Here is a tiny trained network, its code and every weight. The questions are about switching its units off for an input and a class, where a switched-off unit gives its printed mean instead of its output.

import numpy as np


def w(rows, s, z=0):
    codes = np.array(rows[::2]) - 128.0
    scale = np.full(codes.shape[1], s)
    scale[-1] = z or s
    return codes * scale


def norm(h):
    return h / np.sqrt((h * h).mean(-1, keepdims=True) + 1e-5)


def f(y):
    return y / 2 * (1 + np.tanh(0.7978845608 * (y + 0.044715 * y**3)))


def log_softmax(a):
    a = a - a.max(-1, keepdims=True)
    return a - np.log(np.exp(a).sum(-1, keepdims=True))


def net(x, mask):
    res = np.array(x, float).reshape(1, 5) / 4 @ E
    u = 0
    for l in range(2):
        y = f(norm(res) @ A[l][:, :-1].T + A[l][:, -1])
        res = res + np.where(mask[u : u + 11], y, B[l][:, -1]) @ B[l][:, :-1]
        u += 11
    return log_softmax(norm(res)[-1] @ U[:, :-1].T + U[:, -1])


A, B = {}, {}
E = w([
[106,138,69,86,51,61,113,177,156,194,2],'x0',
[71,125,95,127,107,56,137,107,164,138,218],'x1',
[116,17,116,129,140,154,76,195,175,71,133],'x2',
[146,174,57,150,86,224,132,164,166,157,175],'x3',
[129,127,141,124,113,133,119,124,132,131,132],'x4',
],0.003)
A[0] = w([
[28,109,69,188,74,60,159,73,201,104,186,9],'L0N1',
[188,124,30,185,86,183,133,119,182,176,152,17],'L0N2',
[194,177,169,114,153,204,73,157,105,116,26,25],'L0N3',
[28,122,122,106,102,45,174,126,207,158,223,46],'L0N4',
[90,148,51,15,60,66,82,200,138,170,51,37],'L0N5',
[86,84,215,83,159,16,126,86,126,103,83,50],'L0N6',
[67,18,90,119,160,154,29,189,217,111,109,17],'L0N7',
[201,130,141,161,118,196,180,163,62,55,24,33],'L0N8',
[121,253,132,134,132,103,166,73,128,175,98,45],'L0N9',
[130,242,143,169,107,86,175,93,98,188,112,2],'L0N10',
[176,151,33,150,101,193,95,128,214,211,158,77],'L0N11',
],0.0033,0.0013)
B[0] = w([
[193,72,97,72,168,184,62,123,53,226,150,188],'L0N1',
[119,160,157,121,125,47,75,159,70,81,95,185],'L0N2',
[141,68,41,51,169,95,92,113,120,199,182,181],'L0N3',
[188,65,104,43,178,232,58,106,102,170,113,211],'L0N4',
[48,126,193,254,187,161,142,70,198,176,146,255],'L0N5',
[82,210,86,93,118,156,97,219,37,34,133,236],'L0N6',
[253,126,120,105,74,61,254,68,145,48,132,252],'L0N7',
[130,80,97,65,140,121,55,118,134,206,213,179],'L0N8',
[182,23,112,106,97,134,187,123,139,40,146,201],'L0N9',
[188,84,112,118,84,107,157,123,204,59,159,197],'L0N10',
[63,176,143,95,132,95,96,141,37,54,96,226],'L0N11',
],0.0039,0.0021)
A[1] = w([
[70,134,171,187,111,138,149,133,197,188,76,38],'L1N1',
[105,213,55,155,74,210,111,194,144,105,157,95],'L1N2',
[89,167,158,122,151,71,98,140,40,69,77,67],'L1N3',
[105,129,220,253,195,174,152,100,148,150,189,27],'L1N4',
[156,151,150,129,179,148,110,109,88,70,209,152],'L1N5',
[112,56,108,140,145,96,107,172,142,67,127,220],'L1N6',
[107,210,135,104,127,123,182,43,90,184,127,68],'L1N7',
[223,96,135,97,60,99,236,80,152,87,126,8],'L1N8',
[148,104,153,165,161,160,121,101,148,77,166,89],'L1N9',
[224,94,154,84,187,152,99,157,114,245,79,136],'L1N10',
[161,85,136,143,115,129,108,224,205,97,126,49],'L1N11',
],0.0043,0.0013)
B[1] = w([
[83,142,141,219,177,154,148,103,187,161,102,143],'L1N1',
[106,136,236,84,192,72,141,176,52,59,129,166],'L1N2',
[109,202,134,155,118,192,104,226,115,102,207,178],'L1N3',
[2,103,89,163,111,131,117,142,213,206,33,168],'L1N4',
[94,142,117,146,94,81,124,134,181,191,36,252],'L1N5',
[173,219,153,117,79,193,178,95,127,167,155,192],'L1N6',
[213,29,129,134,135,178,119,151,153,65,184,150],'L1N7',
[209,70,119,173,68,144,174,174,175,58,83,210],'L1N8',
[145,148,86,167,101,65,149,117,135,173,53,173],'L1N9',
[104,99,83,115,142,129,88,37,118,163,224,171],'L1N10',
[157,114,123,157,111,100,182,87,92,102,169,143],'L1N11',
],0.0041,0.0038)
U = w([
[42,141,114,212,145,111,152,107,211,208,45,254],'0',
[255,89,113,134,73,113,220,127,155,56,128,39],'1',
[145,89,75,45,181,138,59,82,76,195,202,175],'2',
[71,235,187,105,150,115,120,228,34,58,140,48],'3',
],0.0079,0.00056)

Each question gives the input, the list of numbers given to net, and the class t.
The units are the neurons (one row each of A and B). Each row of codes is followed by its name. A weight is (code - 128) times the scale printed after its matrix; where a second scale follows, it is the last column's (A, B and U).
mask holds one flag per neuron, layer by layer. A switched-off neuron (its flag False) gives its mean, the last column of its row in B, instead of its output. The means were averaged over made-up inputs and are rounded, as every weight is.
A unit's drop is (log p(t) with every unit on - log p(t) with that unit switched off) / (log p(t) with every unit on - log p(t) with every unit switched off).
The circuit of an input: a set's keep is (log p(t) with only the set's units on - log p(t) with every unit switched off) / (log p(t) with every unit on - log p(t) with every unit switched off). Starting from the 12 units with the biggest drops (on a tie, the unit counted first), units are removed one at a time, each time the one whose removal leaves the highest keep (on an exact tie, the one counted first), for as long as the keep stays at least 0.8.
circuit, biggest first: the units of the circuit, biggest drop first
k most important neurons: the k neurons with the biggest drops, biggest first
k most important neurons of layer l: the k neurons of layer l with the biggest drops, biggest first
input [6,6,4,7,6], class 3: circuit, biggest first	(L0N11, L1N2)
input [6,4,3,7,-1], class 3: circuit, biggest first	(L1N2)
input [5,-5,-6,5,4], class 1: 3 most important neurons of layer 1	(L1N7, L1N5, L1N4)
input [3,6,-7,-3,6], class 1: circuit, biggest first	(L0N9, L1N8)
input [-2,-4,4,-5,-7], class 3: circuit, biggest first	(L0N6, L1N3)
input [7,5,-8,1,7], class 1: 3 most important neurons of layer 0	(L0N9, L0N10, L0N4)
input [7,-3,3,8,1], class 3: 2 most important neurons	(L0N11, L1N2)
input [4,-2,-7,-7,-4], class 1: 4 most important neurons of layer 0	(L0N9, L0N10, L0N11, L0N2)
input [-3,-7,4,-7,-2], class 2: circuit, biggest first	(L0N8, L1N10)
input [0,8,-8,-6,-3], class 1: 2 most important neurons	(L0N10, L0N9)
input [-7,7,1,2,6], class 0: 2 most important neurons	(L1N4, L1N5)
input [5,7,5,-5,-3], class 2: circuit, biggest first	(L0N1, L0N4)
input [-8,-1,-6,7,6], class 0: 2 most important neurons	(L1N4, L0N6)
input [-5,5,-2,-5,0], class 0: 4 most important neurons of layer 0	(L0N11, L0N3, L0N2, L0N8)
input [5,1,-1,-8,-4], class 3: circuit, biggest first	(L0N6)
input [-8,-4,-4,-8,-5], class 0: 3 most important neurons of layer 0	(L0N11, L0N2, L0N7)
input [0,5,4,1,-2], class 2: 3 most important neurons	(L0N1, L0N4, L1N10)
input [-1,4,2,-4,-8], class 2: 4 most important neurons of layer 0	(L0N4, L0N1, L0N11, L0N2)
input [3,-4,-3,2,2], class 2: 2 most important neurons of layer 0	(L0N3, L0N7)
input [-2,6,-1,-6,-5], class 2: circuit, biggest first	(L0N4)
input [-3,4,0,-2,7], class 2: 3 most important neurons	(L0N4, L0N1, L0N5)
